Here is a tiny trained network, its code and every weight. The questions are about switching its units off for an input and a target symbol, where a switched-off unit gives its printed mean instead of its output.

import numpy as np


def w(rows, s, z=0):
    codes = np.array(rows[::2]) - 128.0
    scale = np.full(codes.shape[1], s)
    scale[-1] = z or s
    return codes * scale


def softmax(a):
    e = np.exp(a - a.max(-1, keepdims=True))
    return e / e.sum(-1, keepdims=True)


def log_softmax(a):
    a = a - a.max(-1, keepdims=True)
    return a - np.log(np.exp(a).sum(-1, keepdims=True))


def net(x, mask):
    ids = ['γδεζηθλμπσφψω'.index(c) for c in x.split()]
    T = len(ids)
    res = E[ids] + P[:T]
    u = 0
    for l in range(2):
        r = res
        for j in range(3):
            rows = slice(3 * j, 3 * j + 3)
            q, k, v = (r @ M[l][rows].T for M in (Q, K, V))
            z = softmax(np.where(np.tri(T) > 0, q @ k.T / 3**0.5, -1e9)) @ v
            o = O[l][rows]
            res = res + np.where(mask[u + j], z, o[:, -1]) @ o[:, :-1]
        u += 3
    return log_softmax(res[-1] @ U[:, :-1].T + U[:, -1])


Q, K, V, O = {}, {}, {}, {}
E = w([
[125,204,142],'γ',
[174,128,139],'δ',
[255,99,144],'ε',
[182,120,137],'ζ',
[192,125,140],'η',
[220,181,146],'θ',
[109,115,133],'λ',
[102,180,138],'μ',
[176,115,138],'π',
[203,69,138],'σ',
[192,119,138],'φ',
[117,205,143],'ψ',
[233,142,144],'ω',
],0.0082)
P = w([
[84,132,246],'0',
[192,194,122],'1',
[90,195,123],'2',
[109,108,87],'3',
[148,52,180],'4',
[85,244,129],'5',
[58,103,69],'6',
[253,197,117],'7',
[76,240,134],'8',
[96,75,54],'9',
[229,62,223],'10',
],0.019)
Q[0] = w([
[93,158,1],'0.h0',
[183,117,75],'0.h0',
[156,221,119],'0.h0',
[185,103,52],'0.h1',
[152,126,86],'0.h1',
[110,67,166],'0.h1',
[104,81,125],'0.h2',
[124,161,186],'0.h2',
[150,147,66],'0.h2',
],0.015)
K[0] = w([
[60,87,121],'0.h0',
[174,2,27],'0.h0',
[77,73,241],'0.h0',
[217,161,22],'0.h1',
[134,116,58],'0.h1',
[180,113,170],'0.h1',
[175,82,133],'0.h2',
[125,172,116],'0.h2',
[92,54,61],'0.h2',
],0.0092)
V[0] = w([
[254,40,142],'0.h0',
[199,113,160],'0.h0',
[164,233,121],'0.h0',
[141,186,97],'0.h1',
[114,154,82],'0.h1',
[46,147,210],'0.h1',
[141,93,182],'0.h2',
[246,137,153],'0.h2',
[223,71,100],'0.h2',
],0.0087)
O[0] = w([
[2,141,121,242],'0.h0',
[87,160,130,252],'0.h0',
[140,163,22,136],'0.h0',
[99,122,99,161],'0.h1',
[81,76,118,62],'0.h1',
[178,93,131,170],'0.h1',
[73,147,183,157],'0.h2',
[136,186,146,205],'0.h2',
[101,207,110,52],'0.h2',
],0.008,0.0034)
Q[1] = w([
[47,148,253],'1.h0',
[120,84,229],'1.h0',
[124,167,113],'1.h0',
[129,113,200],'1.h1',
[118,103,44],'1.h1',
[118,153,7],'1.h1',
[134,145,20],'1.h2',
[119,217,81],'1.h2',
[137,191,67],'1.h2',
],0.011)
K[1] = w([
[143,170,224],'1.h0',
[199,169,172],'1.h0',
[96,102,134],'1.h0',
[139,133,203],'1.h1',
[110,134,106],'1.h1',
[83,127,9],'1.h1',
[184,174,177],'1.h2',
[159,146,158],'1.h2',
[180,130,171],'1.h2',
],0.016)
V[1] = w([
[132,93,88],'1.h0',
[163,195,56],'1.h0',
[172,97,228],'1.h0',
[181,232,46],'1.h1',
[167,152,185],'1.h1',
[106,110,160],'1.h1',
[221,175,254],'1.h2',
[201,209,133],'1.h2',
[204,76,87],'1.h2',
],0.0089)
O[1] = w([
[123,129,164,103],'1.h0',
[185,134,150,92],'1.h0',
[58,151,93,189],'1.h0',
[99,1,71,82],'1.h1',
[176,127,74,167],'1.h1',
[133,157,143,146],'1.h1',
[133,55,153,252],'1.h2',
[136,76,90,158],'1.h2',
[160,134,113,104],'1.h2',
],0.0086,0.019)
U = w([
[178,132,109,77],'γ',
[137,176,84,239],'δ',
[2,128,46,16],'ε',
[121,179,75,207],'ζ',
[114,165,79,133],'η',
[94,50,223,169],'θ',
[185,233,131,38],'λ',
[201,167,119,82],'μ',
[128,191,72,254],'π',
[55,249,57,63],'σ',
[110,172,71,177],'φ',
[186,137,93,46],'ψ',
[70,93,97,153],'ω',
],0.009,0.0035)

Each question gives the input, a string of symbols that net reads in full, and the target symbol t.
The units are the heads (3 rows each of Q, K, V and O). Each row of codes is followed by its name. A weight is (code - 128) times the scale printed after its matrix; where a second scale follows, it is the last column's (O and U).
mask holds one flag per head, layer by layer. A switched-off head (its flag False) gives its mean, the last column of its rows in O, instead of its output. The means were averaged over made-up inputs and are rounded, as every weight is.
A unit's drop is (log p(t) with every unit on - log p(t) with that unit switched off) / (log p(t) with every unit on - log p(t) with every unit switched off).
The circuit of an input: a set's keep is (log p(t) with only the set's units on - log p(t) with every unit switched off) / (log p(t) with every unit on - log p(t) with every unit switched off). Starting from all 6 units, units are removed one at a time, each time the one whose removal leaves the highest keep (on an exact tie, the one counted first), for as long as the keep stays at least 0.8.
units of the circuit, in order: the units of the circuit, biggest drop first
most important unit: the unit with the biggest drop
which heads matter: for each layer, one digit per head in row order, 1 if its drop is at least 0.15 and else 0, layers parted by /
drop of u: that unit's drop, to one decimal
input ε σ θ, target ε: most important unit : 1.h0
input μ θ σ σ σ σ, target μ: units of the circuit, in order : [0.h0, 0.h1, 1.h0]
input λ η ε, target λ: units of the circuit, in order : [0.h0, 1.h1, 0.h2]
input σ η ε, target σ: units of the circuit, in order : [0.h0, 1.h0, 1.h1, 0.h2]
input ε ε φ ε λ θ λ ω ψ, target ε: which heads matter : 100 / 110
input ε φ φ θ λ λ ω, target θ: units of the circuit, in order : [1.h0, 1.h1]
input θ σ θ π σ η, target θ: which heads matter : 110 / 111
input θ π λ μ σ ε θ σ σ σ ε, target σ: units of the circuit, in order : [1.h2, 0.h0]
input γ σ π δ ζ, target σ: units of the circuit, in order : [1.h2, 0.h1, 1.h0]
input λ π θ π λ φ ψ, target θ: units of the circuit, in order : [0.h0, 1.h0, 1.h1]
input ε μ δ, target ε: units of the circuit, in order : [1.h0, 1.h1]
input λ μ δ, target λ: which heads matter : 111 / 010
input ψ ζ φ ψ σ ε σ π, target σ: units of the circuit, in order : [0.h0, 1.h0, 1.h2]
input δ π ω δ σ δ λ, target θ: units of the circuit, in order : [1.h0, 1.h1]
input ψ ε σ γ ε σ λ η, target ε: most important unit : 0.h0
input ω λ λ μ σ ζ π θ, target σ: units of the circuit, in order : [0.h0, 1.h0, 0.h1]
input σ η θ η σ γ λ σ σ φ γ, target σ: units of the circuit, in order : [0.h0, 1.h2]
input ε φ ε δ η φ, target ε: units of the circuit, in order : [0.h0, 1.h0, 1.h1]
input δ η δ σ ζ μ σ σ π φ, target θ: which heads matter : 011 / 110
input δ π γ σ, target θ: most important unit : 1.h0
input λ η θ ω ω μ ψ, target θ: which heads matter : 100 / 110
input μ ζ δ, target μ: which heads matter : 110 / 000
input λ λ σ, target λ: which heads matter : 111 / 010
input δ π θ ψ ψ φ σ δ π μ, target θ: which heads matter : 000 / 110
input μ γ θ, target μ: drop of 0.h1 : 0.3
input μ ω η γ σ λ ψ γ ψ, target μ: drop of 0.h1 : 0.3
input σ σ ε φ λ ω σ μ λ ζ, target θ: drop of 0.h0 : -0.2
input ψ σ ζ λ π, target σ: drop of 0.h0 : 0.0
input π ε ψ π σ ω π λ, target σ: most important unit : 0.h0
